Each row has a name. After each piece below comes the name of the row it's from, unless a question asks for something else. Each question is about the rows just above it. Places in a row count from 0.

[-22 -51 -50  29] = z_488
[-47 -47 102 -70] = z_431
[-51 -47  36 -30] = z_64
[-50 -71 -46 -19] = z_250
Every place of [36] in z_64:
2
At which places does z_431 hold [-70]?
3
key -> tag
[-19] -> z_423
[-30] -> z_786
[29] -> z_536
Look up the entry of z_488 at place 3 in the table:
z_536
Which value is in both z_64 and z_488?
[-51]
Where in the named rows is [-71]?
z_250, 1
q: [-51 -47  36 -30]
z_64
[36] is at row and place
z_64, 2

[  1 -47 -99   0  -1   2 -10 -19   1 -53  24   2  -3  39  -1   0 -23   0
 -24   7  -9  65   2   0   6  23  -3  25  -1 -30   3   7  25  -4  -6   1
 -77  12   4  -1 -35   3  80  69  56  11  21  -1 -37   1  -5   6   2 -68
  -2] -> z_184
[ -2  29  50  -1   1  -3  10   5  -1  27 -12   1   1 -27   1  -1  12  -1
  18  -3   5 -36  -1   0  -2  -5   2 -13   1   9  -4  -5 -22   1   3   0
  38  -4  -3   1  14   0 -37 -32 -30 -21 -14   1  23   1   2  -8  -1  32
  -1] -> z_488
[ -4  50  77  -2   1  -6  18   0  -2  43 -18   3   1 -49   2  -1  18  -2
  30  -5   8 -60  -2  -1  -1   0   3 -23   2   7  -7  -8 -41   2   4   0
  59  -4  -6   2  18   0 -55 -45 -49 -43 -26   2  38   1   3 -19  -1  46
  -3] -> z_378
[  -4  -41 -110   -2    0   -1   -2  -37    0  -57   26    5   -5   32
    1    0  -24   -2  -18    7   -9   65    2   -2    9   39   -2   25
    0  -52    1    6   16   -6   -7    2  -87   17    2   -1  -48    5
   89   78   56  -15   17    0  -33    2   -7  -19    2  -79   -7] -> z_182
[  -1  -46 -107    0   -1    2   -9  -32    1  -56   26    5   -4   39
    0    0  -24   -1  -23    7   -9   65    2   -1    9   39   -2   25
   -1  -46    3    7   25   -6   -6    2  -84   17    4   -1  -44    5
   89   78   56   10   21   -1  -36    2   -6   -4    2  -75   -6] -> z_250
[ 2 -4  3  1  0  1 -3  8  1 -1 -1 -2  1  5 -1  0  0  1 -4  0  0  3  0  0
 -2 -9  0  1  0  8  1  1  6  1  0  0  2 -3  1  0  5 -1 -4 -4  2 11  3  0
 -3 -1  1  7  0  3  2] -> z_64
[  2  25  77   1   0   1   1  19   0  41 -19  -3   3 -20  -1   0  16   1
  11  -5   5 -41  -1   0  -7 -27   1 -16   0  31   0  -3  -9   4   5  -1
  62 -14  -1   1  38  -3 -68  -4 -36   7 -10   0  20  -1   5   7  -2  58
   2] -> z_431
[ -1 -27 -70  -1   0  -1  -4 -25   0 -36  17   4  -3  22   0   0 -15  -1
 -13   5  -5  40   1  -1   7  32  -1  15   0  -5  -1   4  13  -4  -1   1
 -56  13   2  -1 -31   4  60  53  35  -1  12  -1 -22   2  -5  -5   2 -50
  -5] -> z_899
[ -3  50  77  -1   1  -6  18  19  -2  43 -21  -1   3 -52   2  -1  18  -1
  30  -6   8 -66  -3   0  -6 -23   3 -25   2  31  -7  -9 -42   4   5  -1
  62 -14  -6   2  38  -3 -74 -66 -54 -42 -27   2  38  -1   5 -13  -2  58
   1] -> z_237
Times [-5] occurs in z_899:
5
[ -4  50  77  -2   1  -6  18   0  -2  43 -18   3   1 -49   2  -1  18  -2
  30  -5   8 -60  -2  -1  -1   0   3 -23   2   7  -7  -8 -41   2   4   0
  59  -4  -6   2  18   0 -55 -45 -49 -43 -26   2  38   1   3 -19  -1  46
  -3] is in which row?
z_378

[ 34 -47   2  -5   1  69] = z_12
[ 14  90 -26  26  19 -43] = z_64
[ 15 100 -75 100 -75 -75] = z_184
[-15 -93 -95  33 -52 -68] = z_899
[ -65 -114   91   24  100  -51] = z_182
[ -4  88 -86 -74  70  18] = z_488
[117 -48  60  51 -33 -30] = z_710
[ -93  108   24   75   29 -111] = z_577
[ 35  24 -30 -79 -94 -47] = z_378
[-15 -93 -95  33 -52 -86] = z_431
[ 34 -47   2  -5   1 -34] = z_237
Every place of [-75] in z_184:
2 4 5
tags:
[-4] -> z_819
[24] -> z_747
[-79] -> z_636
[-74] -> z_891
The tag of z_488, keyed by place 3:
z_891
Which row holds [-15 -93 -95  33 -52 -68]?
z_899

[   8  -94 -100  -33    6   56   40] : z_12
[-51   1 -12 -60 -30 -13  56] : z_237
[ 28 -44 -45   7  22  24 -34] : z_250
[ 39 -57 -49  22  28  49  -1] : z_899
[ 65 -59 -33  38  43  54 -43] : z_710
[ 19 -67 -69 -56 -15  33  23] : z_431
[ 28 -44 -45   7  12  39   6] : z_184
[ 28 -44 -45   7  22  19 -32] : z_64
Times [-66] occurs in z_431:
0
How many times does z_899 hold [0]?
0
Which value is in both z_710 and z_12?
[-33]

[ -4   5 -51   1   4   2   4 -12] = z_710
[-24 -19  -2  22  13  -6 -26   0] = z_237
[ -4 -13 -12   1   1   2   4 -12] = z_12
Places of [-12] in row z_12:
2 7
Table of tags by key:
[-12] -> z_816
[1] -> z_147
[-51] -> z_310
Join z_710 by its entry at place 2:
z_310

[ -8  50  10 -24 -46 -56] -> z_378
[-29  86 -29 -29 -29 -19] -> z_431
[-47  38  24 -51 -36 -61] -> z_710
[-34  30 -18 -17 -30  -9] -> z_250
[-34  30 -18 -68 -18 -83] -> z_488
[-45  -4  10 -41  12 -28] -> z_12
Table of tags by key:
[-30] -> z_859
[-36] -> z_231
[12] -> z_641
[-47] -> z_387
[-29] -> z_159
Look up the entry of z_710 at place 4 in the table:
z_231
How many times does z_431 hold [-29]?
4

[-106  113  -80  -93  -60   76  -95   38   67   69  -14  -79   87  108
 -100  -65   72   27  -98  -84  -62   16  -73   61   97   83  -31 -105
  101  -78   68   88   90  103   -2   73  -71   96    6] -> z_577
[  80   59   49   61  -15   88  -41   83   60  -31  -16  -67   24   27
  -64  -87 -101   94  -37  -24  -40  107   83   39    2   96 -105  -59
   32  -55    3   48   -7  107   25   33   53  -79   48] -> z_378
[  80   59   49   61  -15   88  -41   83   60  -31  -16  -67   24   27
  -64  -87 -101   94  -37  -24  -40  107   83   39    2   96 -105 -105
   32  -55    3   48   -7  107   25   33   53  -79   48] -> z_488
[  80   59   49   96  -15   88  -41   83   60  -31  -16  -67   24   27
  -64  -87 -101   96  -37  -79  -40   96   83   39    2   96 -105   60
   32  -55    3   48   -7  107  -79   33   53  -79   48] -> z_237
q: [-106  113  -80  -93  -60   76  -95   38   67   69  -14  -79   87  108
 -100  -65   72   27  -98  -84  -62   16  -73   61   97   83  -31 -105
  101  -78   68   88   90  103   -2   73  -71   96    6]
z_577
How many times does z_237 hold [-79]?
3

[-40 -29  23 -50  63 -14] : z_64
[-47  19  24 -56 -29 -42] : z_577
[ 22 -84  11  39  38 -57] : z_182
[ 38 -35 -34  36  27  24] : z_378
[  5 -31  42   2  30   0] : z_250
[-34   6   8 -28 -23 -23] : z_12
[ 25 -50  25  28  27  21] : z_184
[-35  26 -32 -24 -49 -21] : z_488
[ -3  28  27 -44 -10 -81] : z_899
[-56] is at row and place
z_577, 3
[-14] is at row and place
z_64, 5

[-49  59   6   6 -49  12 -49   5]  z_182
[ -2 -78  14  -7 -44  84  38   2]  z_431
[-19  52 -34 -19 -17  36  10 -19]  z_12
[ -19  -24   39  -76 -117   -7   27  -39]  z_378
[ 21  11  21  21 111 112 -21   8]  z_577
[ 53 -33 -51  -8 -23  74  -3  60]  z_488
Where in the named rows is [111]?
z_577, 4
Table of tags by key:
[9] -> z_40
[3] -> z_954
[7] -> z_571
[2] -> z_453
[21] -> z_140
[8] -> z_711
The tag of z_577, keyed by place 7:
z_711
Times [6] occurs in z_182:
2
How many times does z_488 hold [53]?
1
[-17] is at row and place
z_12, 4
Count of [21] in z_577:
3
Places of [10] in row z_12:
6

[-66   4  49 -58] = z_182
[-66   4 -31 -59] = z_431
[-83  25 -30  12] = z_250
[ -3  20 -54  12] = z_899
[-12  33 -58 -17] = z_237
[-21 -29  42  -7] = z_577
[ 2 60 20  2] = z_184
[  3  -3 -96 -96] = z_488
[ 26  22 -23  32] = z_12
[-44  23  31  42] = z_64
[  3  28 -56 -30] = z_378
Times [3] occurs in z_488:
1
The one value in z_237 and z_182:
[-58]
[33] is at row and place
z_237, 1
Every place of [2] in z_184:
0 3
Shared by z_378 and z_250:
[-30]

[-34   2 -38 -14   2 -38 -11]  z_184
[-68  94  26  -7   7   0  18]  z_577
[-11 -13 -11 -35 -37 -35  31]  z_64
[-12 -13 -11 -26  47  10  19]  z_488
[ 37 -11 -19  56  31  50 -12]  z_182
[-17  -8 -38 -32 -38  22  41]  z_12
Row and place of [-8] in the named rows:
z_12, 1
The one value in z_12 and z_184:
[-38]
Count of [-37] in z_64:
1
Every place of [-38] in z_184:
2 5

[-77   1 -78 -46 -29 -42  12  -2] : z_182
[-42 -42 -42  -2  -2 -42  12  -2] : z_237
[-107  -77  -41  -40   39   30  -65  -77] : z_710
At which places does z_237 hold [-42]?
0 1 2 5
The one value in z_710 and z_182:
[-77]
How many times does z_710 hold [-41]?
1

